Below are the code and all the weights of a small trained network. Each question names an input and a class and asks about switching units off, where a switched-off unit gives its printed mean instead of its output.

import numpy as np


def w(rows, s, z=0):
    codes = np.array(rows[::2]) - 128.0
    scale = np.full(codes.shape[1], s)
    scale[-1] = z or s
    return codes * scale


def f(y):
    return np.maximum(y, 0)


def log_softmax(a):
    a = a - a.max(-1, keepdims=True)
    return a - np.log(np.exp(a).sum(-1, keepdims=True))


def net(x, mask):
    res = np.array(x, float).reshape(1, 3) / 4 @ E
    y = f(res @ A[0][:, :-1].T + A[0][:, -1])
    res = res + np.where(mask, y, B[0][:, -1]) @ B[0][:, :-1]
    return log_softmax(res[-1] @ U[:, :-1].T + U[:, -1])


A, B = {}, {}
E = w([
[204,211,115,254,86],'x0',
[188,66,225,104,69],'x1',
[130,70,39,162,71],'x2',
],0.0088)
A[0] = w([
[118,21,83,169,114,52],'N1',
[80,60,90,96,186,41],'N2',
[36,34,180,52,109,9],'N3',
[125,144,161,120,176,70],'N4',
[131,79,230,129,62,132],'N5',
[218,158,164,213,93,158],'N6',
[57,56,133,138,108,84],'N7',
[66,50,163,105,133,82],'N8',
[132,84,92,155,34,84],'N9',
[244,93,174,106,78,4],'N10',
[161,106,148,101,48,63],'N11',
[149,175,205,103,198,94],'N12',
[180,97,167,98,84,93],'N13',
[30,205,51,179,224,70],'N14',
[142,14,31,136,89,52],'N15',
],0.011,0.004)
B[0] = w([
[233,21,197,144,237,187],'N1',
[157,252,105,170,67,200],'N2',
[102,243,111,222,173,255],'N3',
[166,101,119,138,182,157],'N4',
[110,111,84,41,105,234],'N5',
[17,193,149,220,163,253],'N6',
[111,170,154,249,136,179],'N7',
[62,242,121,193,97,211],'N8',
[136,93,199,187,198,195],'N9',
[225,170,44,71,110,202],'N10',
[189,172,43,45,55,178],'N11',
[168,32,255,68,220,207],'N12',
[164,113,53,25,53,194],'N13',
[230,115,69,27,109,247],'N14',
[204,33,212,108,193,219],'N15',
],0.0069,0.0086)
U = w([
[211,130,29,42,69,112],'0',
[184,61,250,122,204,128],'1',
[132,194,130,203,97,37],'2',
[102,85,125,110,114,255],'3',
],0.011,0.005)

Each question gives the input, the list of numbers given to net, and the class t.
The units are the neurons (one row each of A and B). Each row of codes is followed by its name. A weight is (code - 128) times the scale printed after its matrix; where a second scale follows, it is the last column's (A, B and U).
mask holds one flag per neuron, in row order. A switched-off neuron (its flag False) gives its mean, the last column of its row in B, instead of its output. The means were averaged over made-up inputs and are rounded, as every weight is.
A unit's drop is (log p(t) with every unit on - log p(t) with that unit switched off) / (log p(t) with every unit on - log p(t) with every unit switched off).
The circuit of an input: a set's keep is (log p(t) with only the set's units on - log p(t) with every unit switched off) / (log p(t) with every unit on - log p(t) with every unit switched off). Starting from the 12 units with the biggest drops (on a tie, the unit counted first), units are removed one at a time, each time the one whose removal leaves the highest keep (on an exact tie, the one counted first), for as long as the keep stays at least 0.8.
circuit, biggest first: the units of the circuit, biggest drop first
top k neurons: the k neurons with the biggest drops, biggest first
drop when u is switched off: that unit's drop, to one decimal
input [4,6,-6], class 0: circuit, biggest first : N10
input [-5,3,-3], class 2: circuit, biggest first : N3; N8
input [-6,-1,7], class 1: top 2 neurons : N15; N1
input [-8,-7,2], class 2: top 4 neurons : N3; N7; N2; N8
input [-7,-6,6], class 2: top 3 neurons : N2; N7; N3
input [1,-5,6], class 1: top 2 neurons : N15; N1
input [0,6,8], class 1: top 3 neurons : N15; N9; N1
input [-3,-8,-8], class 0: top 2 neurons : N14; N15
input [-5,0,5], class 1: top 3 neurons : N15; N1; N6
input [-6,-8,-2], class 0: top 2 neurons : N14; N6
input [-8,1,-5], class 2: top 2 neurons : N3; N8
input [-6,-6,8], class 1: drop when N15 is switched off : 0.8
input [-3,4,1], class 0: drop when N6 is switched off : 0.4
input [-4,3,6], class 1: circuit, biggest first : N15
input [7,-2,7], class 1: drop when N15 is switched off : 0.2
